[128 149 135 132 130 178 131 134 132]  J
[173 130 149 134 133 130 161 129 141]  S
[156 131 144 135 132 131 187 132 135]  U
[183 128 168 133 131 129 140 129 135]  H
[178 129 160 134 132 129 150 130 137]  Q
[160 130 149 135 132 130 178 131 134]  M
[151 130 144 135 132 131 195 132 132]  X
[180 129 155 134 132 130 150 130 141]  K
[166 161 150 135 132 130 169 131 136]  P
[130 134 129 130 129 135 252 134 129]  G
which: [178 129 160 134 132 129 150 130 137]  Q
which: [183 128 168 133 131 129 140 129 135]  H
which: [130 149 135 132 130 178 131 134]  M

[123 100  76 156 140 241  85 198 121  92  23 169] : W
[ 74 154 162 148 140 112 129 147 124 247 146 129] : R
[ 88  85 184 124 167 154 134 139  84 223 122  88] : F
[152 120  93 188 160  53 129 238 137 234  45 109] : T
common W F:   [85]
which: [152 120  93 188 160  53 129 238 137 234  45 109]  T
which: [ 74 154 162 148 140 112 129 147 124 247 146 129]  R
which: [100  76 156 140 241  85 198 121  92  23]  W

[144 165 128 115 128 131 129 100 171  90  59 128 244 128  90 136 156 105
 148 140 105  87 128  94 142 123 146 203 109 114 132 157 125 168 151 152
 129 155 114 132  81  89 128 135 184 120  79 148 124 187 106  97  94 131
 147 162 201 184  79 128 104 161 128] = B
[138 171 126 111 108 123 144  96 175 128  46 104 251 125  89 130 128 102
 142 136  99  99 116  84 149 132 131 210 101 128 132 153 128 175 149 168
 128 163 120 130 128  82 125 162 183 117  81 154 128 182  97 103  98 128
 147 163 201 195  80  99 100 160 128] = V
[151 155 125 120 130 135  96 124 160  92 128 128 193 117 128 155 134 113
 163 128 113  81 114 116 153 111 139 184 131 122 135 148 100 145 156 146
 128 144 111 128 108 132 117 147 153 120 104 138 117 184 141  95 106 128
 128 128 185 139  89 110 116 131 149] = N
[143 116 135 107 116 146 143 126 167 106 133 102 177 103 128 130 137 125
 148 162 128 120  84 142 199  94 106 182 133 153 114 136 117 112 115 124
 136 135 163 175 128 119 130 143 128 121 118 183 108 128 111 100 154 166
 191 128 128 140  85 142 121 109 129] = L
[126 121 115 129 156 149 113 166 141 128 186 128 110 115 199 190  99 127
 184 151 131  58 111 155 153  87 128 150 173 128 132 141  49 102 159 110
 163 104 122 113 117 204  99 132 110 127 140 128 102 186 174  79 106 128
 107 128 161  77 128 122 142  96 180] = Y
[146 147 127 115 120 134 128 112 173  91 128 101 222 122  94 139 128 167
 152 149 109  91 109 128 156 109 140 195 121 127 125 152 128 158 128 147
 134 148 130 142 102 106 122 153 158 117 128 128 121 173 111  95 112 140
 154 154 177 166  81 103 105 148 129] = A
[136 128 128 106 114 131 142 119 149 104  93 128 198 103 113 128 137 120
 142 149 106 117 128 128 189 128  95 191 107 134 122 139 166 150 135 145
 132 150 128 128 129 115 133 154 141 131 116 170 111 145 110 105 133 147
 171 150 158 163 128 126 121 113 133] = C
which: [106 133]  L
which: [ 58 111]  Y
which: [151 155 125 120 130 135  96 124 160  92 128 128 193 117 128 155 134 113
 163 128 113  81 114 116 153 111 139 184 131 122 135 148 100 145 156 146
 128 144 111 128 108 132 117 147 153 120 104 138 117 184 141  95 106 128
 128 128 185 139  89 110 116 131 149]  N
which: [126 121 113]  C
which: [146 147 127 115 120 134 128 112 173  91 128 101 222 122  94 139 128 167
 152 149 109  91 109 128 156 109 140 195 121 127 125 152 128 158 128 147
 134 148 130 142 102 106 122 153 158 117 128 128 121 173 111  95 112 140
 154 154 177 166  81 103 105 148 129]  A

[132 105  47  66] : Ruzu
[118 163 209  57] : pufol
[160 112  24  57] : vep
[110 102 220 171] : mumeg
[110 102  24  57] : guz
[101 157 174 111] : Napo
[160 220 102 171] : Subap
[158  97  37 142] : degib
which: [102 220 171]  mumeg
which: [158  97  37]  degib
which: [160 220]  Subap

[164 129 164 127] -> Sofup
[219 143 168 111] -> dilo
[168 130 168 127] -> bepa
[129 128 151 129] -> Tava
[126 129 126 128] -> Tal
[129 128 129 128] -> bemov
[119 128 167 127] -> veza
[ 97 120  97 121] -> zeran
[ 97 132  97 121] -> vumu
[129 170 128  69] -> tari
common Tava veza:   [128]
common bepa dilo:   [168]
which: [168 130 168 127]  bepa
which: [ 97 132  97 121]  vumu

[ 57 130  78  68 115 197 147  84 140  98 132  35 167  68 154 148] -> kav
[141 209 216  95 237 101 147  82 167  68 237  35 167  68  35  85] -> sel
[156 169 101  95 236 142 209 167 147  81 237 141 126 166 105 132] -> Lisib
[ 57 130  78  68 115 197 147  84  72  98  18  35 167  68  35  56] -> dava
[ 57 130 142 126 141 209 216  95 237 101 147  81 167  68  35  56] -> Boru
which: [101  95 236 142 209 167 147  81 237 141 126]  Lisib
which: [141 209 216  95 237 101 147  81 167  68]  Boru
which: [141 209 216  95 237 101 147  82 167  68 237  35 167  68  35  85]  sel
which: [ 57 130 142 126 141 209 216  95 237 101 147  81 167  68  35  56]  Boru

[110 111 131 132] -> Podob
[144 154 127 140] -> ged
[206 181 100 111] -> kud
[213 150 116 207] -> sumep
[ 34 143 100 154] -> Tigel
[ 34 181 100 111] -> ralig
[100 154 127 206] -> Lurof
[ 34 143 119  88] -> vuvo
[214  95 124 161] -> peti
common ralig Podob:   [111]
which: [ 34 181 100 111]  ralig
which: [ 34 143 119  88]  vuvo

[164 134 208 202 201  62 174 174] = kugo
[199 165  63 100 183  81  79 190] = nolu
[171  82 199 199 164  81 208 229] = nav
[ 73 165 229 199 199 207 164 175] = nemut
which: [165 229 199 199 207 164 175]  nemut
which: [199 164]  nav
common nemut kugo:   [164]
which: [ 82 199 199 164  81]  nav
which: [199 165  63 100 183  81  79 190]  nolu
common kugo nemut:   [164]

[ 92 125  99 141  74 140 109 103  88 104 142  84  85  92 115 141 156 145
 164  88 145]  dukul
[140 186 143  71  80 112 150 100  96 118  97  90  91  98 193 126  47  74
  97 101  76]  fod
[131 130 141 125 162  44 126 144 137 136 132 151 152 140 186 143  71  80
 112 149 161]  kiv
[162  43 126 144 137  44 126 144 137 136 132 151 152 140 186 143  71  80
 112 149  92]  Vizo
which: [100  96 118]  fod
which: [162  43 126 144 137  44 126 144 137 136 132 151 152 140 186 143  71  80
 112 149  92]  Vizo
which: [ 92 125  99 141  74 140 109 103  88 104 142  84  85  92 115 141 156 145
 164  88 145]  dukul
which: [162  44 126 144 137]  kiv
which: [ 71  80 112 150 100  96 118  97  90]  fod
which: [131 130 141 125 162]  kiv

[ 80 159  80 117 175 167  98  86  98  62  70 124  69  99 158 100 161  92] : nul
[143 126 128 121 128 180 115 157 132 153 145 111 155 134 143 144  81 161] : mefup
[120 136 110 115 128 113 141  98 129  89 130 139  85 116 125 112 151 142] : gol
[143 113 162 155 107  64 136 167 144 188 146 163 187 147 104 153 137 128] : Peku
[ 76 142  99 118 144 149  93 113 109  98  77 141  97 124 146 116 151  86] : Bifan
[119 126 137  94 126 180 156 143 120 120 130 222 121  89 143  84 105 147] : Vav
[119 140 137  94 126  89 156  97 120 120 130 222 121  89 143  84 105 147] : Vez
[175  98 158 156  84 100 159 158 154 167 185  95 161 162  97 171 128 166] : sumu
[141 118 144 145 112  84 152 116 141 132 143 114 121 147 105 131 162 153] : gan
[ 94 143 117 131 153  89 104  96 106  99  83 154 107 114 137 101 163 110] : Toge
which: [ 76 142  99 118 144 149  93 113 109  98  77 141  97 124 146 116 151  86]  Bifan
which: [120 136]  gol

[158 197 132  65]  pevuz
[143 183 100 197]  lov
[231 197 232 232]  Gibaz
[158 197 136 232]  Vog
common Gibaz lov:   [197]
common Vog lov:   [197]

[165 145 112 169 170 136  83 139 131 156 137 116 129  82 132 131 174 132
 146 131  82 173 140 140 105 123 106  98 120  83 150 165 111 154 109  81
 169 127 152 128 154 150 147 162  90 127 104 149  92 122 137  79 133 107
 117 139  94] -> dataz
[ 83 126 227  97 140 174 166  79  89  92  84 175  87 147 194 117 105  95
  86  83 136 131 199 124  95 166 210 205 158 100 203 140 135 103 130 196
  66 130  88 158 140 238 141  64  96  75 222 177  78 212 157 106 163 171
 201 166  72] -> foz
[142 102  73 245 181  97 178 104 166  89  99 109  87 173 116  98 190 106
  84  72 105 186 111 102  71 219  68 106  57 148 125 247 135 195 173  74
 122  91  88 167 220 200 154 121  86  76 146 214 137 113 169  83  64  80
  81 149 114] -> kada
[131 112  73 158 116  92 155 139 153 121 136 106 139 162  90 125 130 137
 129 137 143 122  83 117 146 148  83 101 101 173  80 146 138 146 154 105
 131 143 116 127 143  93 117 135 155 144 106 126 173 140 126 156  92 107
  85 111 170] -> Fega
[104 119 180  36  92 145  92 129 123 117 129 153 136  95 160 133  89 117
 130 146 165  76 152 137 167  57 175 159 162 123 146  30 100  65  90 184
 102 143 116 113  50  87 136 109 174 143 127  67 140 156  81 142 158 173
 166 120 143] -> dekad
[126 105 183 176 192 154 126  84 149  75  78 158  67 111 200  98 184  75
  72  61 111 173 195 121  68 163 158 165 109  89 214 185  95 142 139 142
  96 107  68 173 167 246 196  96  78  51 185 199  93 195 142  84 127 140
 163 176  66] -> Soro
[149  77 172  64  97 160 129 131  55 164 139 139 144 125 117 150  73 151
 152 143 143 108 140 141 126 109 176 151 177  99 127  87 158 103 121 156
 133 152 166 100 100 113  71 126 102 140 141 101  80 139 142  95 174 146
 168 119 101] -> pegiz
which: [165 145 112 169 170 136  83 139 131 156 137 116 129  82 132 131 174 132
 146 131  82 173 140 140 105 123 106  98 120  83 150 165 111 154 109  81
 169 127 152 128 154 150 147 162  90 127 104 149  92 122 137  79 133 107
 117 139  94]  dataz
which: [149  75]  Soro
which: [104 119 180  36  92 145  92 129 123 117 129 153 136  95 160 133  89 117
 130 146 165  76 152 137 167  57 175 159 162 123 146  30 100  65  90 184
 102 143 116 113  50  87 136 109 174 143 127  67 140 156  81 142 158 173
 166 120 143]  dekad
which: [126 105 183 176 192 154 126  84 149  75  78 158  67 111 200  98 184  75
  72  61 111 173 195 121  68 163 158 165 109  89 214 185  95 142 139 142
  96 107  68 173 167 246 196  96  78  51 185 199  93 195 142  84 127 140
 163 176  66]  Soro

[118 182 116 187  29]  dig
[173 158 121 135 103]  deg
[212 173 165 187  18]  Tovov
[ 78  95 162 187 186]  Zin
[173 182 174 189  29]  gav
common Tovov deg:   [173]
common Tovov Zin:   [187]
common Zin dig:   [187]
which: [173 182]  gav

[122  97 111 108 141 153 140] -> val
[106 104 152  98 160 129 125] -> Feku
[161 108 115 157 108 122 157] -> vaded
[ 46 103 109 100 151  70  33] -> rupap
which: [157 108 122 157]  vaded
which: [161 108 115 157 108 122 157]  vaded

[ 91 124  75  93 106 199 154 151 116 107 123 109  78 105 101] -> D
[145 125  54 173 107 216 185 122 178 187  97  91 139 193 175] -> E
[100  80 167 125 107 184  94 235 103 176  90 124  75 182 101] -> Z
which: [100  80 167 125 107 184  94 235 103 176  90 124  75 182 101]  Z
which: [ 90 124  75]  Z
which: [125  54 173 107 216]  E

